What can hang from each mark:
P: D Z
H: C V
U: G P
X: J K P V
Z: G P Q V
J: K V
V: U Z
M: X
K: H J Q
Q: H M
D: M P U X
C: X Z

Every row comes from one small tree of marks. The marks that hang from a mark follow it in brackets, in alphabetical order. Every link used is in the known rows. Which tree was each row made from?
Each row is shifted at random along 6 fixed directions that mean nothing.
Known rows:
Z{G P{D} Q{H{C}} V{U}}: [ 273 -203 -175  206  225 -194   58 -127  194   22 -139   52   97 -234
 -441  133  363  362 -171  134   -8  -90 -198  -80    5 -456  219  264
  114  198  -59  200  208   24 -245  197  158  137  136  145  121 -103
  379  131]
X{J K P{D} V{Z}}: [ 135 -196 -160  430  164  -28 -279 -129  154 -425   67 -169 -121  -66
 -297 -379  185   11  -67 -117   99 -250 -302 -224  -71    1  209  -18
  -56   43 -133  175   56  134 -133   29 -136 -177   17  409 -296 -407
  139 -346]
D{M P U{G} X{J{V}}}: [ -42   41  169 -334  206  621 -173   89  198  -64  473   -9 -124  559
  121  130 -469  -80   24 -169 -568 -115  321  126  -76  192  247 -200
  233  120 -317  -60  116   98  167 -272   62 -383 -418 -389   24 -291
 -152 -590]
D{M{X} U{G}}: [ 252  130  374  213   64 -390 -106   98 -158   80 -240  -70  -27 -333
   68   33  435  -83  232  100  426  206 -238   30  -28  -43 -180  543
 -284  -19  264 -349 -102  -39  157 -106  285  192   81  -63 -103   88
  157  194]
Q{H{C{Z{P}} V{U}} M{X}}: [ 104  407  208  101 -216 -350   13   36 -228  413 -235 -128  100 -336
  183  291  454  -89  191 -157  323  -47  -73  120 -290  -44  -49  378
 -109   67  193   99 -187 -232  363   30  -97  245  252    9 -122 -133
  320   90]
D{P U{G} X{J K V}}: [ 187  157   28  187   40   21   95 -363  -27 -201 -103   71 -238 -372
  -52  648  205  -64  110 -346   18 -225  159  383 -676  439  188  566
  264  411  -93   55 -167  -53  151 -265  325 -509  119 -272 -344 -309
  432 -397]
J{K{H{C} Q} V}: [-169  148  395  -59 -246  -71 -238  133 -369  228  -15    4  -47 -148
  205  125 -122  -46  359  -63   81  217 -206  233  -66   63  208   18
   22   64  -51 -346  -64 -153  164 -326  -28  173 -104 -306 -122  305
   77   -3]
U{G P{Z}}: [ -82  304  669   93 -107 -170 -196  340 -290   -3   55 -319 -203   24
  146 -279   96 -335  353   47  304   55  -90    8  202   54 -153   22
 -159  -95   34 -520  -67  192   86   32 -311  227 -264 -120 -209  -18
 -178 -238]
M{X{K P}}: [-214  316  284 -256  -48  263  222  388    6  198   44 -143 -203  123
  264  156  100  245  174 -324 -261  -44  819  463 -105  379 -135 -112
   11  232  277  -39 -339  195  473  161 -252  159 -639 -838    3 -114
  264 -155]
Z{Q{M{X}}}: [  19 -107 -333 -649   29  188  453  327  294  602 -455  245  427 -171
  167  734  286  785 -204 -192 -386   54  665  426 -158  152 -173  124
  -30  350  318  542 -180 -345  520  237  251  202  -70 -520  351  306
  614  455]
Q{H M{X{V{Z}}}}: [-428 -359 -325 -353  187  551  -42  224  147  376  392  217  -35  288
 -127   37 -416  396  -76 -299 -760   83  110   57 -124   54  422 -468
  398  117 -153   71  -33  -69  -51   43   38  -45 -337 -553  172   45
  304 -116]
K{H{V{U{G P} Z}} J Q}: [-298  -25  294  -89 -112 -134 -201  491 -145  516   93  -76  -30  -86
  269  136   60   22  254   31   56  395 -214   25   75 -223  161   -5
  -77   55   81 -489 -117 -177  112   39  -52  510  -50 -349  107  427
  228  135]
Z{G Q V}: [  75 -166  -54 -216   84    0  103  -66    8  360 -156  166  122 -299
 -109  422   60  369  -50    1 -211  173  -36  210 -119  -64  156  176
  145  181  102   56   23  -89  -75  -71  254   65  -45 -344  163  195
  376  227]
P{D{M U X} Z{G V}}: [  97  106   99 -502  174  617 -119  206  343 -182  235 -152  175  664
  -18 -197 -278   98 -218  -27 -531 -335  413  -57  342   10  -24 -560
   87   88 -216  453  364  213  321   11 -249 -262 -405   54  197 -477
 -295 -565]
V{U Z{G Q{H{C} M{X}}}}: [-165   22  137 -202  -24   93 -158  485  119  285  154 -138   79  290
  125 -325   30  202   41   51 -217  143   75  -96  359 -254  -29 -366
  -84 -120  172   22   19   93  124  225 -121  464 -346 -254  243  -37
   41  111]
M{X{P{D}}}: [-227 -136 -138 -264  211  533  -96  167  126  143  485  -15   -8  368
 -117 -103 -351  179  -81 -202 -549 -108  172    9   43   19  209 -437
  185  125 -259   30  103   81   39    2 -253 -121 -349 -175   71 -102
   -5 -299]
P{D{U{G} X{J V}} Z}: [ 183  -35  -66  252  262  170  281 -344   26 -401  -52  179 -363 -379
 -464  409  153   76   38 -392  -88 -390  248  411 -648  509  411  474
  438  554 -287   80  -91   93 -135  -82  135 -712   43 -387 -274 -352
  413 -628]
M{X{J P}}: [ 100  524  419  215  -88  -13 -208  -65 -160   65  227 -405 -179   11
   78  -73   84 -432  171 -183  220 -415   54   10 -137  197 -203   68
   -1   61 -112 -102   30  193  198 -123 -425 -167 -101  298 -386 -584
 -199 -533]
P{Z{G Q{H{C V} M}}}: [ 137    0   43   18 -106 -256  -74    7 -126  216 -277   72  166 -366
  -53  209  268  147   72   44  156   94 -290   56  -85 -209  188  270
  -48   84  120  123    4 -226   82  -44  157  181  234   19   29  126
  290  268]
Q{H M{X{K P V}}}: [  32  127  101  270   14 -274  225   38  -89  142 -384   30 -242 -506
  -41  389  551  255  193 -307  216  -59  291  366 -514  299    3  542
   65  295  321  -24 -407  -42  290  113  135  139  -39 -502 -255 -113
  671   68]
Q{H{C} M}: [-127  211   24 -233 -257   50  -39  185 -101  -12  -68   57   97  -50
  221  247   66  101  118 -131 -115   13  115  171 -156   26  109   16
   19   66  173  211 -134 -248  320    0   40  112  -10 -229   26   45
  206  211]
D{P{Z} X}: [ -16   30  172 -106   27  228 -200  -32  -35    5  249  -70  -97  132
  -79   61 -212 -142   82 -117 -199 -161  -44   22   -6   49   92 -132
   87  131 -397  -81  136   45   25 -220  -65 -234  -98   26 -149 -149
  -78 -364]
D{U{P{Z}}}: [  28   44  266   27   29  -59   15  168  -24 -205  -71  -70 -144  -51
  -38   38  223   18  127  -31   59  -66  127  114  -27   52   -7  132
  -65  136  -56 -158  -64  103   45  104    4   -4 -144 -219 -106  -33
  132 -155]
J{K{Q{H M{X}}} V}: [-145  -55  129 -284 -149  -64 -163  241 -194  524 -221  139  224 -135
  234  237  -29  229  186  -48  -10  299 -157  169  -49   27   -3  -21
  -82    5  105  -20  -77 -339  382 -216   75  336   -9 -218  -35  384
  247  256]
X{K{H Q{M}} P{Z} V{U}}: [-197 -118 -208 -190  -84  164 -227  108   16  160  103  -41  165   -7
  138  347  -70  115  -20 -252 -209 -100 -143   31 -291   90  216 -210
  194  228 -191  195   -2 -301  280 -129  -26  -27  240  115  -95  -15
  316 -284]
P{D{M U} Z{Q}}: [ 219 -283   24   72  201  -49  -82  -65   63 -322 -124  119  -26 -212
 -305   65  192  146   -7   74   35  -61 -177   21  -26  -84  109  214
   11  167 -210    1  108    5 -101  -96  206 -129  135   49  -82    7
  156  -80]
J{K V{Z{G Q}}}: [ -61 -323 -227 -214  154  320  149   32  214  399   -3  197   58   52
 -323   93 -183  478 -135 -158 -494  -75   94  168  -19  210  237 -220
  351  234 -252  240  109   15 -258   46  182 -231 -232 -355  173    9
  284 -209]
H{C{X{J} Z}}: [ -40  138  243   53  -20  219 -142   88 -156  357  477 -138 -202    8
   66 -141 -214 -201  174 -257 -164  -32  -28  109  -74  128  351  -24
   20   44 -290 -167  -47   85 -142 -139 -281 -174 -210 -284  -71 -125
  -46 -345]
U{G P{D{M{X{V}}} Z}}: [ 179  -82   63  -62  346   93  116  468  343  164 -226 -182  187  241
 -147 -300  315  332 -140   13    7 -152  269 -105  338  -36 -194  -15
 -226   92   60   97   98  122  265  407 -162  149 -258   83  127 -102
   87 -191]
U{G P{D{M X{J}} Z}}: [ 193  100  359   58   47 -178 -149  149 -175  -74  -88 -117   -2 -184
   73   18  188 -187  235   20  324   95 -176   47   -5    6  -44  349
 -230   61   19 -221  -46  -82  216 -160  -85   74   79   48 -197   62
   10  -90]
D{M U{P} X{K{Q} V}}: [ -30 -109  209   85  149  145 -372 -181  -67  -32  304  -72 -191   21
  -31  186 -158 -225  108 -130 -131  -69 -296  -32 -179   58  194   48
  244  119 -464 -339  111   38  -30 -405  178 -252   64   41 -323 -173
   42 -496]
Z{G P{D} V}: [ 190  -36  -15   10   74  -97 -184 -227  -78   89   52  -39  169 -172
 -215  131   24  -21  -70   98   17  -38 -450 -142  -10 -294  119   97
   62   51 -143  123  259  -85 -127 -161  -46  -33  212  390  -36 -101
   63   -6]
D{M{X{J{V}}} U{G}}: [ 162  103  269  245  340  239 -155   50  214   24  318 -228 -221  341
 -249 -354  -34 -161  -30  -63 -105 -374   51 -155   93  103   27  -15
  165   49 -287 -172  232  359 -134   41  -63 -346 -305  107 -112 -590
 -208 -702]
M{X{J P{D} V{Z}}}: [   2 -189  -90  262  235   46 -174 -201 -101   -2  238    2 -177 -211
 -253  -46  -45  -21   87 -238  -31  -29 -304    8 -333   67  347  134
  112  138 -179 -158  -59    7 -149 -206 -126 -181   15  -17 -267 -143
  229 -280]
P{D{U} Z{G Q}}: [ 187   46   76 -240   -7  126  -72  191  194 -220 -152  -94  226  136
  -56  -92  141  167 -130  117  -57 -209  151  -21  284  -80 -155 -200
 -133   73  -10  385  240   83  238  112 -115   -5 -100  229   99 -177
  -94 -111]
V{U Z{G Q{M{X}}}}: [ -98  168  189 -184  -24  103  -20  236   54  365  117 -182    1  114
   51  -28   48   33   27  -94 -159 -123  154   36   88   96 -196 -220
  146   41   -6   54   17  119   79  120 -167  124 -182 -157   54 -274
   44 -239]
J{V{U{P{D}} Z}}: [ 121  242  389  309  -13 -343   84   73  -91 -216 -386 -204 -188 -222
 -129 -167  489  -83  208  -53  443 -197   35   82  -87  239 -243  270
  -92   66   62 -138 -131  161   64  199 -199   76  -75  -10 -285 -251
  146 -280]
H{C{X{P} Z{Q{M}}} V}: [ 144  -20   44   73   72  -66   29   45  -13  641  -31  -69   70 -258
    4  151  219  127   16 -184   21    0  -67   87 -135  -21  258  273
 -101  104 -140   21  -87 -127   14   23  -43   90  103 -125   23   35
  310  -23]
D{M P{Z{G V}}}: [  85  189  500  137   40    0 -381 -225 -273   21  341 -206 -235   25
 -101  -11 -229 -508  221    3   56 -154 -425  -87  -72  -12   95   64
  236   -6 -415 -369  191  144 -168 -425 -130 -258   32  174 -312 -369
 -237 -572]
Q{H{C{Z{G P}}} M{X{V}}}: [  24  326  103 -155 -111   65   90  142  -47  524  -26  -92   92  -66
  161  330  123   82   59 -268  -93 -155  259  214 -222  110   52  115
   86  160   79  249  -99 -125  346   35 -145   53  -40 -214   15 -219
  255  -85]

Write each row's tree:
[ 132  -62   15 -157   54   -2  239  246  157    3 -346   50   70  -93
   78  201  294  469   47 -145  -48   15  481  386 -175  225   55  158
 -167  270  223  262 -234  -61  303  145  -16  125 -262 -523   51   63
  434  -36] : X{J{K V{U}} P{Z{Q}}}
[ 270  -60  214  211  225 -202   39  157   88  280 -172  -75  -92 -197
 -165   19  391  181   79   -1  166   11   36   64   50  -59 -100  390
 -165  181   31 -127  -51   94   74   47  167  104  -75 -154  -40  -61
  292   -8] : D{M{X{K}} P{Z{G}}}
[ 101   46  110   82  123   64   -7  296  215  589   40 -190   19    9
  -75   63  210  183  -80 -138  -52 -279  171  -20   90  -98   78   64
   21  222 -208   53  122   49   93  211 -145   66  -59   60   58 -192
  172 -236] : K{H{C{Z{V}}} Q{M{X{J}}}}
[ 113  127 -135   56 -223 -200  -42   70   43   30 -425  -91  245 -268
   79   80  408  221   -8 -125  184  -78  -94   21  -74   37  -47  109
 -182  123  256  362  -63 -205  311   86  131   86  156  224  -24  -25
  351  174] : X{K{H{C}} V{Z}}
[  -8 -207   -6 -121  -42 -199 -192   42 -144   85   23   61  144 -258
   -3  112   69  105  102  132   23  353 -446  -20   29 -303   94   36
  -88  -21   59  -65    1 -177  -98 -145   74  335  161  -50   76  286
  222  316] : V{U Z{G P{D} Q}}
[-223 -316 -331 -232   47  161 -131  -71  -60   53  223  196  142  -29
 -109  129 -189  189  -20  -92 -375  244 -380  -24 -178 -188  429 -212
  160   62 -117   73   -6 -263 -136 -110   52   21  109 -159  127  224
  298   79] : H{V{U Z{P{D}}}}
[ -51  -53 -149  -33  117  300  349  179  365  186 -105   33  -81  163
 -343   26  120  512 -129 -269 -404 -407  527  241  -53  299  143 -182
  396  401 -231  295   36  171 -125  379   57 -231 -341 -415  165 -270
  353 -456] : J{K{H{C}} V{U Z{Q}}}
[ 123 -130   18  101   40   -1 -323   59  -23  638  175 -169  147  -94
  -22 -315  -43  -43  -33  -67   13  102 -515 -234  161  -51  132 -106
 -189 -136 -148   63  154  -17 -114 -122  -72    9   48  302  -14  -52
   25 -115] : C{X{K V} Z{G}}
[ 391 -204  134  290  362  -21 -151   61  353  -28  -72  -98  -75  160
 -285 -320  219  160  -65   87   47 -151  -32 -179  233 -138   31  209
 -234   52 -207    0  184  176  -69   20  193  -74 -199  172  -68 -264
   40 -211] : D{M P X{J{K V}}}
[ -24 -320 -199 -367  268  332   -4  249  216  184   64   67  281  238
 -158   -4 -153  340 -175  -28 -386   51   -8  -70  209 -140  165 -249
   12  136 -193  162  206  -97   73  110  -48  -16 -130   -1  199  185
  113 -103] : U{G P{D{X} Z{V}}}
[-153  471  635  171 -268  -99 -483  186 -275   52  366 -490 -230  194
  246 -445  -28 -579  327  -40  226 -177 -226 -185  164  -23 -168 -283
  -19 -244 -182 -306   23  220   87  -89 -506  260 -135  212 -327 -462
 -339 -467] : V{U Z{Q{H{C{X{P}}} M}}}
[ -74  -23    7  216  116   53 -215 -159 -136 -325  232  -73 -157  -63
 -165  -90  -54 -173  110 -149    8  -80 -346  -43 -292  134  299   29
  200   50 -147 -188   -7   16 -128 -134 -104 -196   53   65 -241 -202
   94 -402] : X{P{D} V{U{G}}}
[   4 -309  108  259  188 -108   15  285  163  404 -154   29 -172 -124
 -374 -170  203  370   33   -5    2  -20 -101   -9  143    7  188   69
  125  180 -178 -165   62  109 -295  206  183  126 -152 -240   61   56
  328 -109] : J{K{H Q{M}} V{Z{G}}}
[  11  331  294 -121 -208  -24   73   62 -322  440  -72  -58  -20 -332
  322  271   74  -65  277 -324   73  124  129  399 -318  346  146  268
 -116  103  100  -66 -295 -155  279 -190 -151    8  -73 -499  -84  109
  243  -35] : H{C{X{V} Z}}
[ 196  460  301 -203 -215   86 -252  110  -87 -130  -34 -245  230  148
  240    2   63 -270   96  -59  170 -331   74   20   36  123 -322 -113
 -136   84  -38  346  166  -81  614 -229 -321 -147   88  475 -204 -396
 -264 -406] : P{D{M{X{J{K{H}}}} U} Z}
[  41  244  165   43 -208 -102 -160  190   51  125 -228 -176  152   45
   56  -87  278   48    8    7  144 -256  -34  -82  163  -65 -102  -74
  -74    8  -18  248  115  -75  281  143  -70  145   46  323  -75 -202
   34  -63] : J{K{Q{H{C V} M}}}
